Below is a small trained network, with its code and all its weights. Each question gives an input and a class and asks what happens when units are switched off, that is, made to give their printed mean instead of their output.

import numpy as np


def w(rows, s, z=0):
    codes = np.array(rows[::2]) - 128.0
    scale = np.full(codes.shape[1], s)
    scale[-1] = z or s
    return codes * scale


def f(y):
    return y / 2 * (1 + np.tanh(0.7978845608 * (y + 0.044715 * y**3)))


def log_softmax(a):
    a = a - a.max(-1, keepdims=True)
    return a - np.log(np.exp(a).sum(-1, keepdims=True))


def net(x, mask):
    res = np.array(x, float).reshape(1, 8) / 4 @ E
    y = f(res @ A[0][:, :-1].T + A[0][:, -1])
    res = res + np.where(mask, y, B[0][:, -1]) @ B[0][:, :-1]
    return log_softmax(res[-1] @ U[:, :-1].T + U[:, -1])


A, B = {}, {}
E = w([
[73,138,191,182,162,207,90],'x0',
[111,134,129,21,162,169,67],'x1',
[111,90,47,197,186,57,3],'x2',
[64,85,147,65,153,144,147],'x3',
[231,106,162,137,122,194,90],'x4',
[116,160,77,167,125,185,145],'x5',
[134,207,197,167,59,83,96],'x6',
[214,143,108,153,150,146,149],'x7',
],0.0063)
A[0] = w([
[103,149,141,132,104,131,102,128],'n0',
[167,135,100,161,73,55,104,133],'n1',
[222,181,202,177,74,169,130,120],'n2',
[137,192,97,156,159,125,148,116],'n3',
[162,193,123,187,65,2,121,143],'n4',
[135,87,39,174,177,139,148,137],'n5',
[112,149,126,115,97,59,177,148],'n6',
[123,37,119,111,181,145,99,203],'n7',
[240,74,41,125,163,144,179,138],'n8',
[4,105,102,216,226,95,88,139],'n9',
[68,58,151,27,155,111,104,254],'n10',
[137,98,76,178,165,147,168,132],'n11',
[101,104,156,86,203,213,162,152],'n12',
[42,147,129,119,100,169,176,232],'n13',
[129,118,152,98,88,150,105,167],'n14',
[161,157,95,100,204,146,148,131],'n15',
[155,155,205,184,88,187,144,180],'n16',
],0.0074,0.0036)
B[0] = w([
[135,119,101,138,125,144,142,140],'n0',
[58,152,152,141,127,122,95,195],'n1',
[193,95,112,158,61,200,211,226],'n2',
[96,130,134,134,148,114,99,140],'n3',
[42,178,179,154,112,149,106,248],'n4',
[127,31,48,144,136,127,121,185],'n5',
[94,179,175,90,122,128,153,175],'n6',
[154,119,135,79,168,78,148,200],'n7',
[172,70,53,105,207,73,90,220],'n8',
[157,2,41,200,149,176,151,237],'n9',
[184,127,143,52,134,93,159,254],'n10',
[150,92,103,139,137,128,137,163],'n11',
[73,186,184,94,101,127,111,204],'n12',
[136,156,162,130,68,179,162,213],'n13',
[138,126,128,119,126,107,157,156],'n14',
[137,137,123,127,129,99,96,153],'n15',
[160,133,138,153,70,178,194,216],'n16',
],0.0086,0.0056)
U = w([
[71,254,209,72,87,125,130,188],'0',
[52,133,107,176,170,114,23,4],'1',
[192,58,74,87,180,98,120,194],'2',
[153,109,111,190,47,189,175,102],'3',
],0.0077,0.0015)

Each question gives the input, the list of numbers given to net, and the class t.
The units are the neurons (one row each of A and B). Each row of codes is followed by its name. A weight is (code - 128) times the scale printed after its matrix; where a second scale follows, it is the last column's (A, B and U).
mask holds one flag per neuron, in row order. A switched-off neuron (its flag False) gives its mean, the last column of its row in B, instead of its output. The means were averaged over made-up inputs and are rounded, as every weight is.
A unit's drop is (log p(t) with every unit on - log p(t) with that unit switched off) / (log p(t) with every unit on - log p(t) with every unit switched off).
The circuit of an input: a set's keep is (log p(t) with only the set's units on - log p(t) with every unit switched off) / (log p(t) with every unit on - log p(t) with every unit switched off). Starting from the 12 units with the biggest drops (on a tie, the unit counted first), units are removed one at a time, each time the one whose removal leaves the highest keep (on an exact tie, the one counted first), for as long as the keep stays at least 0.8.
circuit, biggest first: the units of the circuit, biggest drop first
unit that matters most: the unit with the biggest drop
top k neurons: the k neurons with the biggest drops, biggest first
drop of u: that unit's drop, to one decimal
input [3,8,-4,4,7,5,-5,-5], class 0: unit that matters most -> n12
input [-3,-7,8,3,-8,4,2,7], class 1: circuit, biggest first -> (n4; n2)
input [5,-5,0,6,6,5,-7,-4], class 2: circuit, biggest first -> (n7; n4)
input [1,-2,4,8,-2,7,-1,-8], class 2: circuit, biggest first -> (n10; n4)
input [6,-6,2,2,-5,-2,4,-7], class 3: top 3 neurons -> (n9; n13; n8)
input [-6,-8,3,-2,-8,-1,3,-6], class 1: top 3 neurons -> (n9; n10; n16)
input [5,7,-7,7,6,4,-1,6], class 0: top 2 neurons -> (n12; n9)
input [-8,-2,4,-6,-6,-7,-3,1], class 1: top 2 neurons -> (n4; n1)
input [-8,0,-1,-2,-1,2,7,6], class 0: top 2 neurons -> (n4; n9)
input [-4,6,1,-7,-2,-8,2,8], class 0: top 3 neurons -> (n9; n4; n5)
input [1,3,-4,-2,-3,8,0,0], class 0: top 3 neurons -> (n9; n2; n5)
input [-3,0,3,-5,1,1,1,-8], class 1: top 2 neurons -> (n2; n16)
input [-6,-4,2,-8,1,-2,-1,3], class 1: top 2 neurons -> (n4; n1)
input [5,2,-7,-2,3,-7,7,-1], class 3: circuit, biggest first -> (n2)
input [8,5,4,3,-4,7,7,6], class 3: top 2 neurons -> (n9; n8)
input [-4,-6,-2,8,4,3,-4,-6], class 0: drop of n13 -> 0.3
input [-6,-8,-6,-2,5,8,-5,7], class 2: drop of n8 -> 1.8
input [8,-6,7,2,0,-4,-2,0], class 2: drop of n9 -> 0.5
input [-4,7,5,-8,3,-7,4,7], class 1: drop of n1 -> 0.2
input [8,-5,-2,6,-3,-2,8,0], class 3: unit that matters most -> n16
